Below are the code and all the weights of a small trained network. Each question names an input and a class and asks about switching units off, where a switched-off unit gives its printed mean instead of its output.

import numpy as np


def w(rows, s, z=0):
    codes = np.array(rows[::2]) - 128.0
    scale = np.full(codes.shape[1], s)
    scale[-1] = z or s
    return codes * scale


def norm(h):
    return h / np.sqrt((h * h).mean(-1, keepdims=True) + 1e-5)


def f(y):
    return np.maximum(y, 0)


def log_softmax(a):
    a = a - a.max(-1, keepdims=True)
    return a - np.log(np.exp(a).sum(-1, keepdims=True))


def net(x, mask):
    res = np.array(x, float).reshape(1, 7) / 4 @ E
    u = 0
    for l in range(3):
        y = f(norm(res) @ A[l][:, :-1].T + A[l][:, -1])
        res = res + np.where(mask[u : u + 16], y, B[l][:, -1]) @ B[l][:, :-1]
        u += 16
    return log_softmax(norm(res)[-1] @ U[:, :-1].T + U[:, -1])


A, B = {}, {}
E = w([
[231,99,89,164,89,255,217],'x0',
[124,250,16,75,98,150,86],'x1',
[127,128,134,129,126,124,132],'x2',
[84,63,53,55,128,90,238],'x3',
[225,115,85,150,237,57,126],'x4',
[237,42,211,8,48,73,96],'x5',
[106,78,120,60,209,209,74],'x6',
],0.0032)
A[0] = w([
[188,113,118,125,128,184,133,76],'L0N1',
[145,131,136,67,97,134,107,76],'L0N2',
[184,120,146,85,70,107,120,8],'L0N3',
[88,147,147,84,132,37,63,73],'L0N4',
[172,110,148,73,111,120,113,23],'L0N5',
[199,137,86,112,164,77,119,67],'L0N6',
[140,89,195,155,136,114,160,159],'L0N7',
[162,102,140,92,102,123,91,2],'L0N8',
[82,143,147,112,65,154,131,26],'L0N9',
[201,138,112,136,79,184,163,47],'L0N10',
[195,129,88,108,174,71,133,25],'L0N11',
[67,117,148,78,22,164,120,65],'L0N12',
[114,88,48,43,100,89,178,48],'L0N13',
[166,220,81,136,40,64,140,95],'L0N14',
[197,159,148,158,93,157,2,56],'L0N15',
[132,144,83,39,165,198,65,90],'L0N16',
],0.01,0.0029)
B[0] = w([
[147,105,66,52,107,130,135,188],'L0N1',
[131,112,113,181,133,47,137,197],'L0N2',
[94,107,73,189,194,38,143,208],'L0N3',
[127,115,37,18,81,130,131,232],'L0N4',
[111,113,92,176,181,45,149,196],'L0N5',
[213,140,147,142,171,173,80,197],'L0N6',
[128,80,163,148,86,134,126,217],'L0N7',
[124,116,109,165,180,45,152,180],'L0N8',
[182,151,129,133,194,157,81,178],'L0N9',
[127,95,36,30,103,160,155,208],'L0N10',
[215,154,152,147,175,156,75,191],'L0N11',
[248,158,144,139,192,159,67,238],'L0N12',
[101,208,223,133,98,130,239,227],'L0N13',
[79,21,178,159,102,157,99,240],'L0N14',
[107,207,214,108,127,127,241,253],'L0N15',
[84,28,176,172,83,147,100,238],'L0N16',
],0.014,0.0053)
A[1] = w([
[191,181,118,149,177,151,67,89],'L1N1',
[110,135,123,105,116,128,104,53],'L1N2',
[93,149,119,164,154,152,97,106],'L1N3',
[172,116,159,151,176,159,86,95],'L1N4',
[109,214,185,121,124,121,180,75],'L1N5',
[81,68,122,122,119,104,119,44],'L1N6',
[119,129,80,155,121,161,93,67],'L1N7',
[177,174,142,128,166,174,59,89],'L1N8',
[136,47,178,171,44,132,90,8],'L1N9',
[102,27,171,130,178,114,156,82],'L1N10',
[65,153,53,214,156,178,131,166],'L1N11',
[82,169,93,31,91,84,65,102],'L1N12',
[21,199,12,254,176,177,129,146],'L1N13',
[94,158,156,93,120,60,55,165],'L1N14',
[142,21,173,158,77,119,113,73],'L1N15',
[141,143,142,143,98,101,94,37],'L1N16',
],0.0084,0.0015)
B[1] = w([
[188,105,150,208,98,140,133,175],'L1N1',
[137,145,101,136,107,117,128,134],'L1N2',
[150,156,127,101,155,80,106,140],'L1N3',
[171,111,136,164,103,166,96,196],'L1N4',
[115,186,136,160,92,149,167,186],'L1N5',
[139,171,99,178,69,127,76,172],'L1N6',
[123,115,90,119,154,111,142,139],'L1N7',
[202,93,132,168,133,113,142,173],'L1N8',
[81,124,160,86,140,109,56,202],'L1N9',
[81,180,116,152,70,160,47,253],'L1N10',
[158,108,124,132,173,42,152,155],'L1N11',
[145,83,84,105,81,150,175,160],'L1N12',
[154,123,105,146,207,1,142,161],'L1N13',
[160,57,101,121,161,185,194,154],'L1N14',
[81,121,180,87,117,108,74,238],'L1N15',
[146,130,135,134,134,149,133,132],'L1N16',
],0.015,0.0065)
A[2] = w([
[72,149,143,142,85,159,173,160],'L2N1',
[222,187,141,112,228,176,104,73],'L2N2',
[45,73,156,163,183,181,82,143],'L2N3',
[165,166,155,84,86,48,102,71],'L2N4',
[107,108,111,177,114,119,132,204],'L2N5',
[119,137,66,91,124,141,131,62],'L2N6',
[74,211,227,111,152,174,237,125],'L2N7',
[99,153,112,91,125,109,122,96],'L2N8',
[62,124,167,159,77,144,104,112],'L2N9',
[194,162,154,78,95,91,95,64],'L2N10',
[81,131,97,183,176,19,135,6],'L2N11',
[94,93,129,127,90,147,93,137],'L2N12',
[37,124,116,137,151,132,63,78],'L2N13',
[106,104,2,30,121,169,173,108],'L2N14',
[95,151,98,135,192,78,119,134],'L2N15',
[122,132,54,102,118,156,135,35],'L2N16',
],0.0092,0.0011)
B[2] = w([
[155,168,114,152,91,132,131,202],'L2N1',
[146,77,130,224,81,155,100,207],'L2N2',
[92,136,131,93,59,103,77,214],'L2N3',
[128,117,147,126,163,139,197,197],'L2N4',
[159,163,123,103,156,136,107,176],'L2N5',
[156,123,96,121,99,114,129,152],'L2N6',
[131,253,55,158,96,157,154,241],'L2N7',
[167,135,150,130,131,149,139,151],'L2N8',
[137,170,156,68,135,169,84,253],'L2N9',
[104,111,195,154,93,133,180,186],'L2N10',
[127,157,64,154,215,71,99,230],'L2N11',
[119,124,161,78,158,129,106,220],'L2N12',
[159,168,132,90,143,96,68,214],'L2N13',
[164,81,81,45,88,86,209,209],'L2N14',
[137,130,139,160,131,42,126,173],'L2N15',
[151,112,106,97,104,87,154,153],'L2N16',
],0.018,0.0054)
U = w([
[182,153,128,137,94,111,112,254],'0',
[206,35,167,250,132,202,122,103],'1',
[139,47,59,39,96,140,229,105],'2',
[98,137,95,190,250,36,143,104],'3',
[104,255,124,176,98,200,207,90],'4',
[73,124,163,78,114,159,49,98],'5',
[79,129,192,78,128,153,73,100],'6',
],0.0078,0.0075)

Each question gives the input, the list of numbers given to net, and the class t.
The units are the neurons (one row each of A and B). Each row of codes is followed by its name. A weight is (code - 128) times the scale printed after its matrix; where a second scale follows, it is the last column's (A, B and U).
mask holds one flag per neuron, layer by layer. A switched-off neuron (its flag False) gives its mean, the last column of its row in B, instead of its output. The means were averaged over made-up inputs and are rounded, as every weight is.
A unit's drop is (log p(t) with every unit on - log p(t) with that unit switched off) / (log p(t) with every unit on - log p(t) with every unit switched off).
The circuit of an input: a set's keep is (log p(t) with only the set's units on - log p(t) with every unit switched off) / (log p(t) with every unit on - log p(t) with every unit switched off). Starting from the 12 units with the biggest drops (on a tie, the unit counted first), units are removed one at a time, each time the one whose removal leaves the highest keep (on an exact tie, the one counted first), for as long as the keep stays at least 0.8.
units of the circuit, in order: the units of the circuit, biggest drop first
most important unit: the unit with the biggest drop
top k neurons: the k neurons with the biggest drops, biggest first
top k neurons in layer l: the k neurons of layer l with the biggest drops, biggest first
input [1,2,3,2,6,6,1], class 1: top 2 neurons -> [L0N11 L0N6]
input [3,5,-3,5,-2,4,8], class 5: most important unit -> L0N16
input [3,-6,-1,-6,-1,7,-1], class 3: units of the circuit, in order -> [L0N3 L0N5 L2N11]
input [-6,3,-6,-8,5,2,-5], class 4: units of the circuit, in order -> [L0N15 L2N7]
input [7,-8,2,-1,-3,3,-1], class 6: units of the circuit, in order -> [L1N15 L1N9]
input [2,-2,-6,7,-8,8,-1], class 1: top 3 neurons -> [L0N12 L0N15 L0N9]
input [-7,1,-2,-8,5,-3,3], class 4: top 3 neurons -> [L0N15 L1N5 L2N7]
input [3,2,-1,-2,5,-6,4], class 3: top 4 neurons in layer 1 -> [L1N13 L1N11 L1N7 L1N3]
input [-2,5,-2,-6,-7,8,-1], class 3: units of the circuit, in order -> [L0N3 L0N8 L2N11]
input [8,-6,-5,3,-2,5,-6], class 2: top 2 neurons in layer 0 -> [L0N10 L0N16]
input [6,7,-1,1,1,0,0], class 6: units of the circuit, in order -> [L0N14 L1N15]
input [8,4,-2,-6,8,-7,1], class 1: units of the circuit, in order -> [L2N2 L2N7]
input [7,-1,0,-7,-3,5,-5], class 2: top 2 neurons -> [L0N10 L0N1]
input [2,-4,-3,-7,2,7,7], class 3: units of the circuit, in order -> [L0N5 L0N8 L2N11]
input [7,3,1,-8,0,6,1], class 4: units of the circuit, in order -> [L0N15]
input [5,0,3,7,7,-7,-5], class 1: units of the circuit, in order -> [L0N11 L0N6 L2N2 L2N7]
input [-2,-6,-1,-5,3,-8,-8], class 3: units of the circuit, in order -> [L1N13 L2N11]
input [-5,0,-5,8,2,1,-7], class 4: units of the circuit, in order -> [L0N13 L2N7]
input [7,6,1,2,-8,3,-4], class 1: top 3 neurons in layer 0 -> [L0N12 L0N9 L0N4]
input [2,-3,2,-5,3,0,8], class 5: top 2 neurons -> [L0N16 L0N13]
input [-7,-5,3,-3,-8,-1,-4], class 1: most important unit -> L0N12
input [-4,4,3,-2,6,3,2], class 1: top 2 neurons -> [L0N6 L0N11]
input [-2,7,6,8,-4,7,8], class 4: top 3 neurons in layer 0 -> [L0N13 L0N14 L0N7]
input [-4,-2,-2,-8,6,5,-4], class 4: units of the circuit, in order -> [L0N15 L2N7]
input [4,2,-4,3,-7,-7,4], class 1: top 2 neurons -> [L0N12 L0N3]
input [1,-4,-6,8,-8,-4,-3], class 1: units of the circuit, in order -> [L0N12 L0N9 L2N2]
